Here is a tiny trained network, its code and every weight. The questions are about switching its units off for an input and a class, where a switched-off unit gives its printed mean instead of its output.

import numpy as np


def w(rows, s, z=0):
    codes = np.array(rows[::2]) - 128.0
    scale = np.full(codes.shape[1], s)
    scale[-1] = z or s
    return codes * scale


def norm(h):
    return h / np.sqrt((h * h).mean(-1, keepdims=True) + 1e-5)


def f(y):
    return np.maximum(y, 0)


def log_softmax(a):
    a = a - a.max(-1, keepdims=True)
    return a - np.log(np.exp(a).sum(-1, keepdims=True))


def net(x, mask):
    res = np.array(x, float).reshape(1, 3) / 4 @ E
    u = 0
    for l in range(3):
        y = f(norm(res) @ A[l][:, :-1].T + A[l][:, -1])
        res = res + np.where(mask[u : u + 8], y, B[l][:, -1]) @ B[l][:, :-1]
        u += 8
    return log_softmax(norm(res)[-1] @ U[:, :-1].T + U[:, -1])


A, B = {}, {}
E = w([
[132,116,63,137,75],'x0',
[218,119,154,3,142],'x1',
[85,115,130,142,123],'x2',
],0.0078)
A[0] = w([
[159,160,115,192,149,121],'0.n1',
[211,191,148,47,101,178],'0.n2',
[145,158,111,83,118,49],'0.n3',
[110,31,82,1,180,169],'0.n4',
[117,78,192,139,91,147],'0.n5',
[144,88,72,115,42,189],'0.n6',
[129,204,181,166,93,7],'0.n7',
[122,147,91,154,90,46],'0.n8',
],0.0089,0.0016)
B[0] = w([
[90,4,68,198,156,171],'0.n1',
[68,150,131,144,155,254],'0.n2',
[45,108,136,70,183,163],'0.n3',
[148,52,215,96,15,234],'0.n4',
[211,55,68,152,253,150],'0.n5',
[74,124,35,87,238,201],'0.n6',
[166,125,230,138,194,153],'0.n7',
[216,101,99,104,191,169],'0.n8',
],0.0055,0.0067)
A[1] = w([
[95,144,110,2,151,158],'1.n1',
[49,98,138,134,140,1],'1.n2',
[110,132,178,144,176,217],'1.n3',
[33,160,23,174,52,132],'1.n4',
[162,143,142,122,106,94],'1.n5',
[124,168,113,181,209,173],'1.n6',
[152,126,135,81,159,81],'1.n7',
[61,102,83,122,64,158],'1.n8',
],0.01,0.0024)
B[1] = w([
[95,96,99,187,90,255],'1.n1',
[199,8,106,136,132,173],'1.n2',
[225,172,251,126,208,216],'1.n3',
[159,158,149,89,143,236],'1.n4',
[81,144,140,109,156,136],'1.n5',
[164,130,126,128,254,232],'1.n6',
[149,54,110,151,114,179],'1.n7',
[154,146,102,83,136,193],'1.n8',
],0.009,0.0067)
A[2] = w([
[177,179,204,118,181,206],'2.n1',
[129,189,192,113,136,105],'2.n2',
[182,68,169,168,169,141],'2.n3',
[227,69,179,109,144,103],'2.n4',
[129,126,247,142,151,84],'2.n5',
[75,120,80,131,72,106],'2.n6',
[138,127,218,167,139,159],'2.n7',
[88,78,92,112,71,8],'2.n8',
],0.011,0.0015)
B[2] = w([
[2,53,93,125,148,236],'2.n1',
[170,38,19,147,156,156],'2.n2',
[193,163,133,66,106,254],'2.n3',
[80,165,132,189,84,255],'2.n4',
[122,236,148,148,38,228],'2.n5',
[32,37,101,132,85,151],'2.n6',
[142,119,164,131,24,210],'2.n7',
[37,135,56,152,156,167],'2.n8',
],0.0083,0.0095)
U = w([
[145,170,225,205,203,166],'0',
[156,233,106,80,133,1],'1',
[165,180,132,59,145,24],'2',
[118,154,210,123,38,173],'3',
[175,127,60,114,254,188],'4',
[202,152,99,113,113,25],'5',
[206,178,106,59,115,13],'6',
[63,47,60,107,103,157],'7',
],0.016,0.0088)

Each question gives the input, the list of numbers given to net, and the class t.
The units are the neurons (one row each of A and B). Each row of codes is followed by its name. A weight is (code - 128) times the scale printed after its matrix; where a second scale follows, it is the last column's (A, B and U).
mask holds one flag per neuron, layer by layer. A switched-off neuron (its flag False) gives its mean, the last column of its row in B, instead of its output. The means were averaged over made-up inputs and are rounded, as every weight is.
A unit's drop is (log p(t) with every unit on - log p(t) with that unit switched off) / (log p(t) with every unit on - log p(t) with every unit switched off).
unit that matters most: the unit with the biggest drop
top k neurons: the k neurons with the biggest drops, biggest first
k most important neurons of layer l: the k neurons of layer l with the biggest drops, biggest first
drop of u: that unit's drop, to one decimal
input [2,6,3], class 7: unit that matters most => 1.n3
input [-2,-6,5], class 0: 2 most important neurons of layer 0 => (0.n4 0.n6)
input [7,-8,6], class 4: top 2 neurons => (0.n4 1.n4)
input [0,-3,-6], class 0: 3 most important neurons of layer 0 => (0.n4 0.n7 0.n6)
input [0,-8,-1], class 0: top 2 neurons => (0.n4 0.n6)
input [0,-7,8], class 0: top 2 neurons => (0.n4 0.n6)
input [1,1,-8], class 7: 2 most important neurons of layer 0 => (0.n7 0.n5)
input [-1,-1,6], class 0: top 2 neurons => (0.n4 1.n6)
input [-1,-4,2], class 0: top 3 neurons => (0.n4 1.n6 0.n6)
input [-1,-5,-4], class 0: top 4 neurons => (0.n4 1.n6 0.n6 0.n7)
input [0,-1,-4], class 0: top 2 neurons => (0.n4 0.n7)
input [6,0,2], class 4: 2 most important neurons of layer 0 => (0.n4 0.n6)
input [-1,-6,-2], class 0: top 4 neurons => (0.n4 1.n6 0.n6 0.n7)
input [-1,-2,-3], class 0: unit that matters most => 0.n4
input [0,2,-8], class 3: 2 most important neurons of layer 0 => (0.n2 0.n6)
input [-2,-2,0], class 0: top 2 neurons => (0.n4 1.n6)
input [3,6,-2], class 7: drop of 1.n3 => 0.1
input [0,8,-5], class 3: drop of 0.n6 => 0.2
input [3,8,3], class 7: drop of 1.n3 => 0.5
input [1,-5,-5], class 4: most important neuron of layer 2 => (2.n5)
